Below are the code and all the weights of a small trained network. Each question names an input and a class and asks about switching units off, where a switched-off unit gives its printed mean instead of its output.

import numpy as np


def w(rows, s, z=0):
    codes = np.array(rows[::2]) - 128.0
    scale = np.full(codes.shape[1], s)
    scale[-1] = z or s
    return codes * scale


def f(y):
    return y / 2 * (1 + np.tanh(0.7978845608 * (y + 0.044715 * y**3)))


def log_softmax(a):
    a = a - a.max(-1, keepdims=True)
    return a - np.log(np.exp(a).sum(-1, keepdims=True))


def net(x, mask):
    res = np.array(x, float).reshape(1, 8) / 4 @ E
    y = f(res @ A[0][:, :-1].T + A[0][:, -1])
    res = res + np.where(mask, y, B[0][:, -1]) @ B[0][:, :-1]
    return log_softmax(res[-1] @ U[:, :-1].T + U[:, -1])


A, B = {}, {}
E = w([
[164,152,109,45,243,147],'x0',
[107,132,3,140,124,152],'x1',
[2,88,140,132,181,134],'x2',
[92,204,145,70,71,156],'x3',
[130,128,128,126,127,127],'x4',
[130,129,130,127,129,132],'x5',
[140,31,135,72,90,173],'x6',
[126,127,128,123,124,130],'x7',
],0.0085)
A[0] = w([
[136,56,81,79,88,166,144],'neuron 0',
[107,119,120,183,62,110,18],'neuron 1',
[98,181,173,56,86,108,95],'neuron 2',
[217,137,118,141,110,121,108],'neuron 3',
[139,183,156,181,155,93,90],'neuron 4',
[54,83,220,130,170,123,127],'neuron 5',
[159,72,160,132,166,35,129],'neuron 6',
[176,142,103,157,92,144,85],'neuron 7',
[137,144,152,75,200,146,47],'neuron 8',
[112,209,51,194,146,112,111],'neuron 9',
[137,140,107,65,185,93,2],'neuron 10',
[243,140,140,103,93,111,72],'neuron 11',
[62,114,66,124,145,146,115],'neuron 12',
[78,104,169,186,53,82,69],'neuron 13',
[136,89,3,157,146,110,144],'neuron 14',
[89,186,93,86,86,165,103],'neuron 15',
[127,191,158,135,152,51,134],'neuron 16',
[181,82,219,202,174,113,135],'neuron 17',
],0.012,0.0076)
B[0] = w([
[59,67,225,74,159,118,232],'neuron 0',
[212,68,26,64,208,191,163],'neuron 1',
[140,114,135,253,83,222,198],'neuron 2',
[43,185,101,157,181,93,207],'neuron 3',
[90,58,157,90,149,135,181],'neuron 4',
[110,180,121,180,143,11,244],'neuron 5',
[124,146,140,181,79,212,202],'neuron 6',
[91,116,95,105,214,60,165],'neuron 7',
[214,107,51,98,180,135,177],'neuron 8',
[59,61,214,37,142,147,229],'neuron 9',
[236,61,34,98,213,179,153],'neuron 10',
[46,124,81,167,159,25,231],'neuron 11',
[125,216,107,135,116,42,207],'neuron 12',
[253,96,60,54,246,126,222],'neuron 13',
[184,185,182,195,38,172,254],'neuron 14',
[156,135,148,242,135,177,193],'neuron 15',
[108,77,174,88,117,139,206],'neuron 16',
[128,169,152,144,90,190,244],'neuron 17',
],0.0078,0.0073)
U = w([
[214,69,3,90,193,158,44],'0',
[154,148,148,147,112,145,239],'1',
[126,116,117,136,132,130,255],'2',
[67,144,50,179,171,60,47],'3',
[88,29,198,63,144,162,23],'4',
[146,122,106,244,128,234,42],'5',
[148,134,114,126,121,130,215],'6',
],0.011,0.0096)

Each question gives the input, the list of numbers given to net, and the class t.
The units are the neurons (one row each of A and B). Each row of codes is followed by its name. A weight is (code - 128) times the scale printed after its matrix; where a second scale follows, it is the last column's (A, B and U).
mask holds one flag per neuron, in row order. A switched-off neuron (its flag False) gives its mean, the last column of its row in B, instead of its output. The means were averaged over made-up inputs and are rounded, as every weight is.
A unit's drop is (log p(t) with every unit on - log p(t) with that unit switched off) / (log p(t) with every unit on - log p(t) with every unit switched off).
The circuit of an input: a set's keep is (log p(t) with only the set's units on - log p(t) with every unit switched off) / (log p(t) with every unit on - log p(t) with every unit switched off). Starting from the 12 units with the biggest drops (on a tie, the unit counted first), units are removed one at a time, each time the one whose removal leaves the highest keep (on an exact tie, the one counted first), for as long as the keep stays at least 0.8.
circuit, biggest first: the units of the circuit, biggest drop first
most important unit: the unit with the biggest drop
k most important neurons: the k neurons with the biggest drops, biggest first
input [7,-2,-6,4,4,5,4,-6], class 0: 3 most important neurons => neuron 8; neuron 10; neuron 5
input [-7,5,-1,-1,7,5,5,-6], class 0: most important unit => neuron 1
input [6,-8,0,-4,-6,-7,5,6], class 1: circuit, biggest first => neuron 17; neuron 5
input [-4,7,5,-4,1,4,7,-6], class 1: 3 most important neurons => neuron 14; neuron 12; neuron 9
input [0,-8,8,-8,5,0,1,4], class 1: 3 most important neurons => neuron 17; neuron 5; neuron 6
input [4,-1,-7,3,5,1,1,4], class 3: circuit, biggest first => neuron 11; neuron 3
input [-8,-6,2,-5,5,-3,-5,7], class 0: 2 most important neurons => neuron 13; neuron 1
input [4,-1,-4,-7,1,4,5,-1], class 5: circuit, biggest first => neuron 6; neuron 17
input [-1,-3,0,-6,-3,2,-1,2], class 5: 2 most important neurons => neuron 6; neuron 17
input [6,7,4,2,0,0,5,-6], class 1: circuit, biggest first => neuron 14; neuron 12
input [3,2,7,6,-5,2,3,0], class 3: circuit, biggest first => neuron 12; neuron 5
input [-3,3,5,8,-7,-2,6,-2], class 5: 4 most important neurons => neuron 15; neuron 2; neuron 9; neuron 11
input [-5,0,-4,2,-2,-1,6,-4], class 4: 2 most important neurons => neuron 0; neuron 5
input [-6,-7,-7,-8,-2,-2,-2,-3], class 5: circuit, biggest first => neuron 6
input [-4,2,7,-7,-5,-8,-8,3], class 2: circuit, biggest first => neuron 9; neuron 14
input [-8,8,-6,-1,7,-5,7,-1], class 0: 2 most important neurons => neuron 1; neuron 13
input [-4,7,-2,8,-5,5,0,8], class 5: 2 most important neurons => neuron 15; neuron 2
input [0,0,-7,-2,-1,3,3,-4], class 3: 2 most important neurons => neuron 11; neuron 3
input [-7,4,-3,7,2,4,-5,7], class 0: circuit, biggest first => neuron 1; neuron 13
input [-2,7,-2,8,-4,1,-7,5], class 5: most important unit => neuron 15
